Below is a small trained network, with its code and all its weights. Each question gives an input and a class and asks what happens when units are switched off, that is, made to give their printed mean instead of their output.

import numpy as np


def w(rows, s, z=0):
    codes = np.array(rows[::2]) - 128.0
    scale = np.full(codes.shape[1], s)
    scale[-1] = z or s
    return codes * scale


def f(y):
    return y / 2 * (1 + np.tanh(0.7978845608 * (y + 0.044715 * y**3)))


def log_softmax(a):
    a = a - a.max(-1, keepdims=True)
    return a - np.log(np.exp(a).sum(-1, keepdims=True))


def net(x, mask):
    res = np.array(x, float).reshape(1, 4) / 4 @ E
    y = f(res @ A[0][:, :-1].T + A[0][:, -1])
    res = res + np.where(mask, y, B[0][:, -1]) @ B[0][:, :-1]
    return log_softmax(res[-1] @ U[:, :-1].T + U[:, -1])


A, B = {}, {}
E = w([
[206,134,58,63,170,109,59,119,117,171],'x0',
[167,65,139,152,166,164,139,90,11,84],'x1',
[105,209,136,39,99,207,114,114,139,63],'x2',
[133,181,123,199,195,170,96,70,229,108],'x3',
],0.012)
A[0] = w([
[145,213,169,96,112,194,119,107,88,112,99],'N1',
[178,75,174,155,156,99,141,94,119,158,187],'N2',
[146,73,147,43,54,122,144,254,42,124,82],'N3',
[168,165,133,183,149,151,105,70,181,110,68],'N4',
[94,122,94,220,150,65,133,206,153,234,159],'N5',
[60,108,179,186,119,158,154,131,114,71,67],'N6',
[89,136,136,157,98,141,216,149,122,119,95],'N7',
[97,137,174,150,64,102,167,180,202,103,75],'N8',
[146,85,134,162,137,168,166,68,5,57,1],'N9',
[109,156,48,94,86,108,144,188,217,172,26],'N10',
[152,86,161,107,147,189,108,79,60,68,55],'N11',
[189,128,95,67,150,97,48,98,153,122,97],'N12',
[71,195,106,94,122,189,127,181,151,118,254],'N13',
[127,113,133,182,213,194,101,42,94,99,105],'N14',
[207,161,59,91,158,130,105,159,130,213,64],'N15',
[210,70,40,72,143,119,102,86,108,98,93],'N16',
[91,118,130,58,95,197,120,121,96,121,125],'N17',
[94,163,126,75,131,195,106,118,90,76,84],'N18',
[127,179,100,179,156,180,107,87,190,139,122],'N19',
[131,77,141,71,72,93,142,204,106,124,55],'N20',
[136,150,97,70,67,146,120,116,177,67,145],'N21',
[79,87,175,205,85,151,225,109,99,76,81],'N22',
[174,32,100,213,151,66,151,166,142,132,124],'N23',
],0.0089,0.0023)
B[0] = w([
[123,75,192,146,187,210,74,102,72,173,198],'N1',
[141,109,177,112,133,132,74,117,122,156,186],'N2',
[94,48,87,188,149,126,96,199,202,68,251],'N3',
[107,97,87,222,129,132,115,192,193,100,197],'N4',
[157,129,214,96,159,146,83,118,78,158,236],'N5',
[58,149,83,101,182,155,197,97,94,95,194],'N6',
[107,174,110,100,142,140,175,99,130,106,175],'N7',
[128,165,98,93,101,88,191,82,85,96,202],'N8',
[173,162,133,77,58,27,166,110,179,132,226],'N9',
[214,195,157,100,65,9,135,107,139,105,210],'N10',
[190,160,192,104,89,30,137,108,161,207,201],'N11',
[107,156,65,84,160,154,119,76,130,66,196],'N12',
[133,113,187,109,127,121,94,128,122,161,214],'N13',
[107,87,141,155,75,59,88,157,190,93,207],'N14',
[69,191,70,80,171,159,157,83,106,91,200],'N15',
[91,166,87,61,139,141,179,105,117,86,202],'N16',
[135,89,132,163,159,140,70,148,114,175,189],'N17',
[144,139,190,140,175,176,87,135,78,161,201],'N18',
[131,47,80,198,90,126,71,191,161,119,213],'N19',
[113,89,85,255,104,162,102,190,199,127,196],'N20',
[171,121,176,104,175,121,104,135,55,201,198],'N21',
[96,155,92,98,157,146,167,89,92,113,222],'N22',
[166,111,196,151,168,208,123,130,39,181,228],'N23',
],0.0085,0.013)
U = w([
[178,101,221,139,173,223,114,124,36,252,118],'0',
[122,70,89,228,120,144,129,217,183,67,82],'1',
[186,157,166,85,70,1,163,96,136,163,252],'2',
[95,167,61,85,173,203,213,25,70,35,29],'3',
],0.0086,0.0032)

Each question gives the input, the list of numbers given to net, and the class t.
The units are the neurons (one row each of A and B). Each row of codes is followed by its name. A weight is (code - 128) times the scale printed after its matrix; where a second scale follows, it is the last column's (A, B and U).
mask holds one flag per neuron, in row order. A switched-off neuron (its flag False) gives its mean, the last column of its row in B, instead of its output. The means were averaged over made-up inputs and are rounded, as every weight is.
A unit's drop is (log p(t) with every unit on - log p(t) with that unit switched off) / (log p(t) with every unit on - log p(t) with every unit switched off).
The circuit of an input: a set's keep is (log p(t) with only the set's units on - log p(t) with every unit switched off) / (log p(t) with every unit on - log p(t) with every unit switched off). Starting from the 12 units with the biggest drops (on a tie, the unit counted first), units are removed one at a time, each time the one whose removal leaves the highest keep (on an exact tie, the one counted first), for as long as the keep stays at least 0.8.
circuit, biggest first: the units of the circuit, biggest drop first
top k neurons: the k neurons with the biggest drops, biggest first
drop when u is switched off: that unit's drop, to one decimal
input [-8,7,-3,-6], class 3: circuit, biggest first : (N22)
input [1,-6,-5,-6], class 1: top 2 neurons : (N20, N3)
input [-3,-4,-8,-8], class 0: top 2 neurons : (N5, N23)
input [-2,7,8,2], class 0: top 2 neurons : (N1, N18)
input [2,-4,-7,6], class 0: top 3 neurons : (N5, N23, N3)
input [-6,6,3,4], class 2: top 2 neurons : (N11, N9)
input [8,-3,-7,1], class 3: top 3 neurons : (N15, N12, N16)
input [-5,-7,-7,-5], class 0: top 3 neurons : (N5, N23, N9)
input [-5,1,3,-6], class 1: top 2 neurons : (N3, N20)
input [5,4,8,8], class 0: top 2 neurons : (N1, N18)
input [2,8,-1,7], class 2: top 4 neurons : (N11, N9, N3, N20)
input [-6,8,-6,5], class 2: top 2 neurons : (N9, N14)
input [8,-5,0,-8], class 1: top 2 neurons : (N3, N20)
input [2,8,7,-8], class 1: top neuron : (N3)
input [8,-4,7,2], class 3: top 2 neurons : (N12, N15)
input [2,-7,-1,-7], class 1: drop when N11 is switched off : 0.1
input [-8,-8,8,-3], class 0: drop when N18 is switched off : 0.5
input [7,-4,-2,6], class 3: drop when N20 is switched off : 0.3
input [-1,-7,-6,6], class 2: drop when N20 is switched off : 1.0
input [2,4,3,-6], class 1: circuit, biggest first : (N3)
